Each row is shifted at random along 8 fixed directions that mean nothing.
Known rows, with every step that occurs
vufamo-peranib-moko-vasav-givef-miri-fuvem: [5 56 80 35 -105 -151 -200 -14 -159 -131 -101 112 -171 348 -341 437 118 -200 -457 -79 243 -27 94 396 -361 92 132 178 113 -365 -120 115 328 -39 333 436 -3 296 -329 -82 -478 -194 55 -59 325 -337 127 -85 -10 84 78 310 82 8 701 -169]
vufamo-peranib-lotipop-vevut-givef-guriv-moko-vasav: [-184 -604 -129 -85 31 -115 -213 79 409 -177 -138 -256 -159 16 241 181 137 328 -111 131 -156 451 -59 10 -17 -108 -24 189 167 29 117 143 137 -378 466 346 199 1 464 -267 -511 -33 345 -458 -284 -163 195 46 191 227 53 -278 65 505 130 265]
vevut-givef-peranib-lotipop-guriv-moko-miri-fuvem: [-37 94 363 -362 -393 -71 -470 -4 82 -407 -369 195 -480 -555 -303 -389 212 190 -192 -185 -113 -332 203 169 29 42 -214 62 -167 -399 128 221 241 -56 65 528 -18 -113 -18 307 -491 -16 195 116 165 -332 -45 -166 -279 338 -188 120 182 117 302 -506]
vevut-givef-peranib-lotipop-fuvem-moko-miri-vasav: [-61 -457 145 348 -447 20 -360 -32 365 -618 -326 -82 -346 -326 -162 26 255 154 -274 94 -3 91 65 57 -93 -32 -407 -320 -7 70 -127 62 221 -249 288 399 170 215 -53 -63 -327 -233 49 -36 -293 -187 -168 -5 156 -61 192 328 -86 427 561 -21]
vufamo-fuvem-vevut-guriv-lotipop-givef-peranib-moko-vasav-miri: [209 -252 -289 -234 -78 -104 9 83 -56 161 69 160 -218 125 -48 68 61 -56 100 35 164 71 82 11 -90 -270 302 193 285 -250 -51 108 365 -55 255 51 -176 92 -92 166 -187 -185 98 -10 438 -419 -110 27 14 10 -106 -212 -19 9 89 118]
guriv-vevut-fuvem-moko: [199 -119 -153 -250 77 -183 -70 -97 359 22 -361 47 38 69 141 -214 79 336 -27 -137 109 -25 -120 -312 292 -99 -48 473 14 -78 237 121 145 -84 174 387 256 -17 271 -162 -240 144 237 -11 -295 -303 274 -110 -263 41 -94 -401 125 193 -136 155]
givef-peranib-moko-miri-fuvem-vevut-lotipop: [521 -315 -313 414 -264 -78 91 -98 114 -180 59 189 -100 49 -144 226 183 -106 92 196 74 132 -18 -362 -47 -178 73 -193 151 109 -344 50 382 141 336 -96 324 235 -376 96 166 -233 -182 301 130 -338 -191 110 268 -533 198 -101 -282 -102 61 42]
lotipop-guriv-vevut-fuvem-moko-givef: [167 -322 -168 412 159 -574 -214 40 52 279 416 159 -139 435 3 552 220 -35 -163 169 203 246 -168 173 -388 45 394 -77 277 -10 -251 -138 220 369 352 88 69 351 -111 -185 -71 -374 303 -117 -180 -321 161 -303 331 -235 -112 33 29 -40 291 -90]
vufamo-peranib-lotipop-fuvem-moko-miri-vasav-givef: [29 -299 -140 42 -81 -156 -229 115 -143 351 -108 171 -336 69 -6 407 38 -42 -215 134 157 142 127 288 -527 -594 -143 -115 48 -99 52 -206 -48 89 2 -255 -277 183 -56 17 -500 -361 443 -381 -133 -477 -291 196 172 70 204 31 -241 206 574 17]
lotipop-vevut-givef-vasav-moko-miri-peranib-vufamo-fuvem: [473 -216 -499 194 10 -31 522 -33 -27 290 -46 338 158 24 -124 214 147 -58 -10 85 136 301 310 -92 -323 -292 61 -383 -202 -257 -157 -192 -275 490 21 -271 -48 268 -239 203 347 -435 65 254 289 -348 -395 177 328 -23 244 -192 -110 -381 164 -14]
vasav-miri-peranib-moko-lotipop-givef-guriv: [-126 -2 213 -372 -275 245 -287 93 65 -94 -348 -46 -353 -365 -414 -76 76 267 -258 -175 -176 -204 1 306 123 -55 -244 226 -35 -137 359 135 -5 -171 -275 428 -223 -206 -58 126 -536 207 32 23 -144 -46 13 199 -322 378 -60 -24 31 -57 79 -261]
vevut-lotipop-fuvem-moko-vasav-givef: [171 -233 -162 91 -208 174 -65 -48 93 -142 27 -44 -212 -378 -316 62 295 122 -359 -288 26 -62 102 152 84 -63 -413 102 49 -70 177 136 -135 -238 245 285 -65 74 13 18 -158 38 212 63 -114 -288 45 197 -81 290 14 -152 9 37 432 -3]
fuvem-vevut-guriv-moko-miri-vasav-givef-peranib: [-185 -552 -243 172 -93 118 220 148 265 93 -16 -209 -92 64 -50 409 51 176 -166 60 -81 291 53 119 -139 -134 -170 -85 70 89 -8 -106 -77 56 -82 25 -19 190 -130 -13 -108 -89 120 -5 -20 -23 -139 238 184 28 116 -170 -108 -129 -8 -59]
miri-peranib-vufamo-moko: [215 -48 -303 -108 92 263 277 -60 158 -108 -153 -28 -20 -413 -238 148 174 335 -349 -301 -128 252 69 46 -53 -288 -430 -24 -190 -103 370 151 -586 -184 183 146 164 -49 304 -21 -288 0 329 -110 -279 -262 170 422 52 589 440 -381 71 0 250 -89]
vufamo-moko-givef-miri-peranib-lotipop-guriv: [299 -449 -321 267 -42 -11 213 40 -191 389 296 60 -146 362 -273 753 150 -96 -85 426 -21 365 -123 221 -142 -107 333 -267 159 322 -217 -93 -21 486 -127 -499 -41 181 -475 -154 -112 -207 -238 99 -169 -45 -244 440 406 -228 218 8 -450 -336 -68 -41]
miri-peranib-vufamo-fuvem-moko: [352 136 -66 258 -198 -151 -286 -220 158 -744 -140 255 -287 -489 -179 -191 392 60 -336 -329 69 -51 73 -187 -342 -94 -330 -279 -166 -424 -27 304 230 -282 829 650 362 150 79 160 -210 -459 343 166 114 -668 231 -278 42 46 282 106 168 319 724 -276]
fuvem-vevut-givef-guriv-lotipop: [248 -445 -118 136 -35 -121 150 -128 259 50 206 -38 148 240 -211 220 246 122 -40 262 -204 573 -92 70 77 116 226 -106 -86 360 -175 -11 -132 430 -74 -112 179 157 -20 -294 -101 -195 140 217 -432 -71 47 127 182 -180 -28 -160 -180 -126 -6 -23]
peranib-vufamo-fuvem-vevut-givef: [352 438 -86 -864 195 -68 241 -87 -229 373 -177 452 269 217 -464 -277 32 -59 -141 -480 198 -321 34 125 304 206 438 809 -70 -588 366 376 -168 249 -140 533 -67 -97 -323 -42 -217 219 -73 379 304 -367 335 -144 -427 454 -205 -405 246 -484 51 -149]
fuvem-vevut-guriv-moko-lotipop-givef-peranib-vufamo-miri-vasav: [-296 -542 21 -275 -18 -124 -47 70 446 -77 -511 -202 129 483 11 -70 33 221 65 234 25 161 -199 -71 252 352 366 321 21 225 -57 -88 357 -30 -56 493 78 94 -109 -465 -350 -49 -308 136 -249 157 59 -149 -53 -352 -35 22 -103 168 -198 300]
vufamo-miri-peranib-moko-givef: [-171 76 179 -172 -125 189 -276 82 238 -226 -623 -68 -352 -361 -235 1 103 308 -341 -271 -90 -200 5 233 -220 -199 -411 185 -241 -257 513 100 -33 -230 -111 617 -130 -191 164 112 -658 80 269 -143 -254 -140 147 132 -259 347 28 -23 86 139 396 -198]
miri-moko-vasav-givef-peranib-lotipop-fuvem: [180 -295 -29 -449 4 62 171 -16 -295 459 -92 149 212 692 -527 497 15 -227 -304 -10 315 -94 41 226 517 274 471 461 168 26 -4 -3 -30 260 -251 -38 62 93 -633 -438 -262 226 -818 125 -101 23 78 351 -185 69 88 -86 -288 -370 -39 35]
miri-peranib-moko-vasav-givef-guriv-lotipop-vevut-fuvem: [267 -263 -155 -636 12 27 106 -4 175 247 -384 180 -39 -313 96 -302 -19 318 250 -202 -45 -170 232 -292 214 -489 -68 302 -244 -275 387 -75 -146 63 -144 -6 -153 -224 342 276 -155 64 10 -10 73 -259 -26 213 -283 263 -147 -665 -80 -5 -387 33]
lotipop-givef-guriv-vevut: [134 -39 -65 -259 353 -616 48 36 117 273 404 163 -34 263 91 332 70 349 -141 -21 90 518 -168 186 19 78 642 151 199 -220 -141 -98 -72 302 331 116 483 121 379 -395 -297 -169 367 -230 -327 -483 442 -364 286 381 -72 0 356 202 184 -101]
moko-givef-vasav-miri-fuvem-vevut-guriv: [-153 -160 7 -132 -143 420 356 32 143 10 39 -256 19 -333 -463 113 113 265 -316 -395 -190 -23 139 410 -2 -54 -421 315 -165 -127 451 62 -510 -76 -342 295 -388 34 -34 87 -120 201 288 196 66 103 -10 322 -123 547 -54 -272 216 -407 162 -224]
peranib-vufamo-miri-vasav: [216 36 -117 196 36 -171 49 -54 -366 215 383 377 89 490 -295 609 226 -375 -372 106 17 325 84 271 -496 -73 229 -14 -1 -215 -176 86 -5 318 263 -90 5 326 -531 -172 -200 -466 218 147 269 -470 -21 -58 328 -76 298 92 -98 -362 621 -235]
givef-guriv-vevut-fuvem-moko: [51 -40 -159 -187 151 -275 -40 -4 120 212 118 18 -1 153 -80 132 49 275 -253 -84 99 229 -35 179 22 -2 9 356 212 -103 114 37 -130 23 198 238 38 122 191 -195 -283 24 522 -123 -171 -292 226 -84 -62 371 -77 -224 250 31 69 -61]
vasav-miri-fuvem-moko-lotipop-vevut-guriv: [307 -368 -328 214 -119 -27 112 -24 63 313 210 12 -117 31 -41 160 152 56 57 116 -83 43 -121 -115 -18 -289 -60 142 151 185 0 -18 141 145 47 -217 -116 131 -106 86 145 -9 236 158 -11 -260 -157 182 37 -269 -10 -359 -72 -254 -155 53]
vevut-guriv-givef-peranib: [-238 -468 390 38 -360 273 -338 -11 123 -95 -165 -24 -120 216 -294 346 360 -165 -439 274 -368 179 -15 333 -95 19 -275 -96 -75 206 210 392 -26 190 -412 79 -146 54 -449 -116 -641 3 112 -27 -421 212 -281 242 -98 9 115 -163 -317 -235 138 -497]
fuvem-moko-lotipop-guriv: [354 -328 -286 282 -186 35 -59 -195 182 -2 -36 -93 -134 -292 -65 0 396 369 -40 126 -167 147 -112 -250 252 -40 -334 -226 -169 524 26 -233 -41 159 -31 -229 178 -98 -11 -234 -57 -87 102 377 -574 -227 -137 171 -8 -359 86 -176 -363 -61 -232 19]
fuvem-vevut-givef-miri: [48 -209 99 134 -306 -16 -283 -72 570 -472 -387 38 -267 -275 210 -263 211 275 -34 89 -176 119 -197 -293 -5 -164 -287 18 -28 -94 79 353 362 -102 118 559 406 62 107 50 -269 5 417 84 -290 -275 -52 -295 -2 -162 -97 -100 96 330 177 -33]
vevut-givef-miri-fuvem-moko: [42 -218 93 185 -382 175 -302 -75 479 -538 -433 -48 -398 -379 28 -176 189 230 -184 8 -69 -133 -139 -123 -11 -265 -604 60 -30 -67 225 430 216 -249 143 574 110 140 108 221 -302 135 345 -23 -262 -136 -44 20 -119 97 -9 -51 59 321 237 -76]
lotipop-fuvem-vevut-givef: [291 -156 -158 -127 196 -317 114 8 102 328 289 236 -5 222 -4 291 103 88 -124 -89 166 202 -183 114 3 -167 334 285 290 -152 64 142 -151 200 178 68 246 191 131 -228 -212 17 303 -229 -309 -395 211 -102 193 284 -17 -274 207 30 279 37]
peranib-vufamo-fuvem-lotipop-guriv: [120 -28 -53 -402 113 -95 -352 -57 -210 259 324 155 -111 458 -123 266 158 -136 -243 127 18 108 -279 251 -101 -214 55 504 348 46 238 344 22 -154 181 -83 -181 106 -147 -341 -673 -21 392 -241 -202 -309 75 25 -55 201 92 -235 -73 48 311 63]
fuvem-moko-vasav-miri-peranib: [-124 -337 45 262 -219 -39 -191 -37 90 90 -473 7 -11 237 -46 279 186 71 -302 26 100 16 14 -28 -103 -65 -201 -1 -206 164 16 -279 200 115 -157 163 118 93 -320 -350 -366 -183 -43 166 -348 -181 -172 5 -128 -432 221 104 -265 -11 228 -67]
vevut-givef-miri-peranib-moko-lotipop: [56 -210 11 157 -97 -41 125 -15 163 117 -259 -88 161 253 -522 396 119 128 -348 238 -60 388 31 482 -8 305 108 -113 -176 353 -151 -251 -277 439 -321 71 -42 144 -208 -363 -287 -94 -100 172 -501 123 -25 358 100 49 147 273 -192 -206 236 -48]
fuvem-vevut-givef-vasav-miri-moko: [-261 -111 195 114 -445 256 -175 65 391 -297 -553 -98 -136 -414 -332 -153 139 164 -390 -240 -144 -20 192 148 -118 -42 -638 39 -245 -272 241 44 -134 -92 -275 798 -116 68 -114 186 -236 30 365 170 -86 -78 -116 -2 -253 178 -86 -27 166 -125 466 -274]
givef-guriv-vevut-lotipop-fuvem: [454 -588 -363 170 -31 73 203 -59 42 301 602 76 -60 145 33 483 231 -45 3 432 -238 583 -52 -73 -92 -536 -98 -127 273 279 9 228 -227 221 100 -736 -18 193 22 -6 -20 -130 453 -188 -219 -185 -313 452 411 49 176 -592 -250 -194 -127 11]
peranib-lotipop-fuvem-moko-vasav-givef-guriv-vevut: [275 -566 -278 138 -55 20 143 -206 339 -206 -10 -307 108 344 -192 123 228 245 -35 195 108 319 -134 -201 434 339 155 -47 36 449 -231 -151 220 21 175 58 240 200 -76 -481 48 -119 -396 327 -301 6 121 84 -9 -423 5 31 -252 40 -142 373]
moko-givef-miri-peranib-lotipop-vevut-guriv-vasav: [79 -378 22 -52 -156 -98 202 -3 211 -302 97 -50 -88 -257 -178 37 180 227 -35 -139 -217 214 113 -3 165 162 280 4 -103 -164 -131 62 162 23 259 296 283 10 -10 -75 -61 -153 -188 250 199 -235 167 -33 210 130 -15 -23 109 -9 30 -148]
miri-fuvem-moko-lotipop-givef-guriv-vasav: [99 -164 -18 -324 -77 -2 112 -49 -48 146 -85 -73 10 -179 -491 22 87 318 -187 -263 74 -80 189 274 330 85 -80 289 -229 69 210 -273 -426 167 -270 68 -208 -34 -20 -183 -265 86 -118 209 -201 -51 110 295 -194 410 -60 -85 -94 -192 -111 -128]
peranib-lotipop-givef-vasav-moko-miri-fuvem-vevut: [172 -14 102 -186 -325 -72 -148 -98 259 -120 -617 112 -38 -277 -233 -420 96 280 61 -112 70 -164 158 -175 159 -40 -156 32 -386 -93 33 -355 33 194 -320 325 -14 -18 -79 23 -122 -128 -58 402 -125 -246 -174 -120 -295 -247 -106 70 -85 -38 115 -19]
miri-vasav-givef-guriv-vevut: [14 115 269 -350 -148 -118 -60 -114 174 -184 -294 126 16 -300 -262 -287 208 264 -199 -339 -191 -42 252 -1 41 166 -66 11 -519 -417 118 -111 -82 292 -143 494 120 -87 33 53 -213 -212 148 429 61 -342 196 -291 -288 130 -180 -47 150 -187 125 -500]
lotipop-guriv-vasav-moko: [440 -176 -475 -23 101 -35 354 -132 -163 130 525 37 46 232 -156 348 301 83 -129 -174 78 135 -42 -151 468 220 355 200 229 11 -139 103 159 46 460 -77 349 89 -211 -265 98 18 -319 351 213 -411 329 73 76 31 38 -253 -57 -298 -218 28]
guriv-moko-miri-peranib-vufamo: [307 -218 -223 318 -106 -145 -340 -24 28 -240 33 386 -420 -105 268 231 184 -74 -58 133 14 63 -23 -370 -431 -560 -183 -192 42 -294 -78 314 470 -113 626 40 410 164 -133 287 -149 -342 293 -138 219 -613 -48 -124 287 -215 287 -178 -147 228 260 -176]
vasav-givef-peranib-vufamo-miri-fuvem: [2 23 149 -488 61 212 308 -195 287 -396 -484 -124 237 386 -388 -99 152 234 -323 -155 70 55 -164 116 426 509 267 383 -162 -52 144 314 84 -76 -20 545 307 99 -44 -440 -409 171 -353 273 -241 97 299 5 -269 211 95 163 181 104 219 83]
givef-guriv-vasav-miri-moko-lotipop: [112 -252 -191 -23 7 -98 204 -168 146 170 -176 -174 203 176 -98 77 150 408 -94 152 -40 350 114 -9 275 185 37 55 -392 328 -107 -492 -43 325 -127 -123 97 5 94 -416 -24 -151 13 414 -305 -141 41 116 -58 -165 -48 73 -173 -69 -205 93]
miri-moko-vasav-givef-peranib-vufamo-fuvem-lotipop-vevut-guriv: [-3 -334 -59 -248 -235 218 -137 -53 452 -351 -568 -74 -183 -542 16 -425 223 267 -63 -162 -125 -65 133 -273 16 -233 -552 -54 -266 -178 300 82 -27 -301 103 495 -61 -82 236 173 -160 -107 210 110 -46 -201 -153 8 -237 95 39 -338 14 203 125 0]
guriv-lotipop-vevut-givef-vasav-miri-peranib: [115 -546 -140 -116 -38 -1 405 53 347 -100 19 -32 48 -42 29 120 41 237 33 -58 -123 441 45 -108 207 -224 237 139 27 -131 -44 125 -40 -45 186 34 384 131 294 -72 -103 -10 -10 -130 -108 -213 129 226 240 269 92 -289 136 246 81 179]
guriv-moko-givef-vasav-miri-fuvem: [67 -82 154 -36 -151 -258 -390 -165 395 -456 -610 113 -186 -159 306 -356 188 357 32 -94 145 -238 55 -341 -10 -112 -108 122 -430 -319 80 -75 524 -34 286 581 259 56 314 95 -217 -183 161 143 -99 -366 182 -430 -188 -214 -222 102 48 519 133 13]
givef-peranib-lotipop-vevut: [220 -379 134 126 -259 -164 -250 -104 99 -73 -112 197 69 269 -136 243 283 -104 -154 315 -180 410 -28 -153 50 -22 165 -185 39 198 -197 38 175 254 -31 -139 429 74 -321 -337 -374 -229 -77 30 -453 -227 -213 16 154 -385 258 -108 -315 1 143 -98]

Rows
[329 100 -77 -280 -168 -211 -6 -42 -471 281 131 455 -201 -207 -340 52 163 -27 -148 -173 140 -87 445 185 -97 -189 148 -54 -154 -397 -95 -205 -12 325 67 -216 -133 3 -253 170 -155 -334 100 277 496 -627 -210 21 -65 205 33 7 -44 -285 191 -430]
givef-guriv-moko-vasav-miri-peranib-lotipop-fuvem
[20 -315 -150 49 -79 8 -140 90 272 133 -85 16 -55 -200 -40 130 8 129 -136 -39 -24 123 112 115 -300 -490 -453 186 1 -105 269 -43 -393 -78 5 135 -242 168 250 201 -164 -25 614 -281 -214 -187 -24 253 89 306 8 -408 -30 135 284 101]
miri-fuvem-vevut-givef-vasav-moko-lotipop
[-14 -263 -135 -483 327 -286 380 -15 272 242 -261 -218 232 425 -95 233 -102 557 -193 -6 316 427 -8 352 377 211 448 341 -68 189 -61 -480 -309 118 -26 -26 221 149 495 -734 -451 25 -114 -205 -570 -66 317 209 24 460 97 230 127 400 149 421]
guriv-moko-vasav-givef-miri-peranib-lotipop-fuvem
[200 456 -321 -696 382 -262 442 -95 -312 544 -215 200 363 557 -434 11 -79 211 -326 -334 587 -33 104 414 337 511 569 673 -80 -322 0 -268 -197 327 -83 317 -29 125 -257 -498 -172 58 -152 443 183 -366 306 -159 -333 427 -124 228 210 -239 160 174]
peranib-vufamo-fuvem-moko-vasav-givef-miri
[114 -458 -180 -131 -273 302 -30 90 262 -70 -485 -41 -342 -444 58 56 28 359 101 37 -34 -5 7 -280 250 -583 -422 -70 -71 176 261 -97 -98 -180 -245 -98 76 -134 28 65 -332 106 -222 -74 -380 -128 -273 443 15 60 263 -252 -427 223 -202 177]
fuvem-lotipop-givef-peranib-moko-miri-vasav
[-23 -582 -224 87 39 -289 -61 54 330 225 -106 -4 -98 264 563 186 83 225 142 199 -37 184 -116 -402 -56 -324 106 97 90 34 -59 -141 478 20 282 -39 293 77 152 -172 -108 -170 156 -133 -78 -372 -59 -188 135 -386 33 -312 -43 186 -222 137]
lotipop-vevut-guriv-vasav-moko-miri-peranib
[222 -208 -103 -26 -272 141 321 14 70 -94 -357 232 87 -205 -515 -118 217 -87 -104 -43 -123 248 435 37 -110 8 33 -333 -356 -267 -152 -47 -204 366 -190 117 -80 144 -283 285 71 -356 -62 396 302 -229 -292 218 0 -1 132 -117 -82 -371 237 -227]
guriv-lotipop-vevut-givef-peranib-vufamo-miri-vasav-moko
[380 -367 -182 217 -277 -71 -154 -226 398 -491 -315 70 -237 -364 319 -221 277 357 116 176 15 142 44 -566 96 -340 -297 -378 -182 88 -158 -111 384 -176 485 -58 469 67 282 -30 -31 -329 60 127 -230 -490 -195 -71 149 -374 218 40 -192 555 121 212]
givef-vasav-moko-miri-peranib-lotipop-fuvem
[-77 -1 83 -77 42 -255 -238 70 82 24 -298 267 -151 16 -102 124 17 131 -329 -103 245 -49 4 314 -315 -79 0 150 -17 -339 114 69 -46 70 90 521 -24 205 -62 -12 -372 -129 317 -138 -144 -241 65 -192 36 330 57 139 148 206 444 -167]
vevut-fuvem-moko-givef-miri-peranib-vufamo
[312 -258 -343 -112 -56 463 496 14 -248 -57 346 28 -101 -77 -599 451 154 -148 -285 -307 54 101 48 261 24 -238 -5 207 160 -167 180 389 -274 -291 200 -53 -118 165 -330 3 -131 4 -265 76 344 -155 42 604 180 482 407 -201 -35 -266 418 59]
moko-vasav-miri-peranib-vufamo-fuvem-lotipop-givef
[7 -550 -336 332 -212 307 -28 153 -82 168 405 -165 -399 -113 -231 663 174 42 -274 195 -117 436 50 362 -238 -480 -406 -153 251 250 76 22 -255 -111 -55 -361 -312 195 -148 62 -259 -81 372 -217 -87 -80 -314 573 284 260 210 -169 -290 -113 205 1]
fuvem-lotipop-givef-guriv-moko-vasav-miri
[-117 -186 105 -449 -68 80 -72 -67 525 -199 -633 -257 33 -407 -175 -469 99 587 -28 -318 -112 -170 103 -37 313 106 -347 335 -465 -26 405 -198 -218 -100 -238 620 -191 -154 427 -35 -210 109 102 261 -319 48 271 35 -464 190 -247 -250 92 117 -193 18]
miri-vasav-moko-givef-guriv-vevut-fuvem-lotipop
[276 -130 0 -139 28 -486 92 -89 120 187 -101 264 100 191 10 -54 134 115 98 -143 195 -5 -23 -136 121 62 542 285 -161 -176 -206 -251 266 352 140 222 304 150 46 -265 5 -191 -86 291 -37 -489 179 -368 -18 -268 -145 40 151 67 237 99]
moko-vasav-miri-fuvem-lotipop-vevut-givef
[235 -554 -272 27 -72 -120 -97 0 -53 253 474 175 -230 502 287 427 135 -180 102 470 27 289 -176 -71 -57 -438 247 131 439 137 -153 289 409 102 204 -453 -76 327 -241 -60 -218 -169 180 -125 89 -291 -262 72 318 -155 -70 -219 -355 149 -44 223]
vevut-fuvem-lotipop-guriv-vasav-givef-miri
[-50 -283 156 -224 -56 -18 166 -14 455 -281 -194 -26 -44 -80 -51 -118 159 304 -86 -18 -217 253 -111 -10 125 101 130 23 -134 -117 27 221 3 72 -10 397 303 95 108 -134 -240 -28 46 93 -171 -52 85 -139 17 171 72 -86 242 38 32 -203]
lotipop-vevut-guriv-givef-miri-peranib-vufamo
[113 -596 -309 -9 -134 170 212 42 323 203 -244 -167 -138 -178 126 11 87 283 240 189 -123 123 65 -185 -17 -540 -318 52 -200 240 274 -203 -173 130 -300 -274 -360 16 187 152 -54 -23 229 30 -157 18 -363 425 25 -85 -49 -492 -289 -51 -346 208]
vufamo-miri-fuvem-lotipop-vevut-guriv-moko-givef-vasav
[98 -396 -290 164 -23 -72 281 93 306 180 -8 -45 -170 -470 168 147 124 440 47 0 -186 287 183 -21 -192 -402 -254 -223 -254 -74 101 -308 -343 289 -75 -104 -54 45 326 216 100 -170 447 12 -76 -232 -153 153 278 225 -1 -314 39 -121 -171 -133]
lotipop-vevut-guriv-moko-givef-miri-vasav
[-9 -74 3 -314 100 -326 -225 24 163 -137 -26 -19 -186 -148 -41 10 112 362 -156 -297 34 -3 35 94 62 84 206 185 -49 -229 39 -174 137 -170 437 426 177 -66 373 -169 -437 -169 53 -89 -85 -454 512 -179 -34 315 -106 54 108 373 253 -7]
miri-peranib-moko-lotipop-guriv-vasav-givef
[-56 5 -93 -204 -63 21 -188 12 -13 -201 -204 68 -90 -54 -160 13 33 98 -302 -158 51 43 87 85 -106 -76 -139 332 45 -343 97 185 152 -405 419 442 124 76 -33 -30 -364 -63 235 -45 185 -384 154 -16 -42 252 159 -29 107 270 391 65]
givef-vasav-miri-peranib-vufamo-moko-lotipop
[323 -285 -335 -271 -65 -41 322 -96 328 116 -224 -15 112 -177 -34 -315 216 424 193 -61 -15 166 61 -369 633 175 172 -19 -211 143 -64 -245 -78 304 -145 92 207 -80 100 -142 167 -10 -223 552 -185 -236 36 17 -175 -123 -179 -305 -158 -110 -468 148]
fuvem-lotipop-guriv-vevut-givef-vasav-moko
[-353 152 154 -696 36 -94 -48 147 47 238 -572 -58 -27 -112 -355 -55 -177 471 -444 -425 188 -40 155 533 221 131 -32 561 -153 -249 298 -302 -371 -94 -312 543 -54 -126 150 -348 -707 198 137 -65 -292 -234 257 80 -389 722 -19 179 197 226 357 -24]
fuvem-moko-vasav-givef-miri-peranib-lotipop
[-74 -78 94 -31 -184 -378 -500 21 13 -173 -243 236 -205 -66 0 -158 114 16 -103 28 -25 87 223 -64 -483 -147 4 -44 -120 -432 -166 -120 446 -40 350 362 60 122 -68 109 -311 -516 446 25 346 -572 -116 -444 -5 -220 -18 65 81 194 368 -201]
givef-guriv-vasav-miri-peranib-vufamo-moko-lotipop-vevut
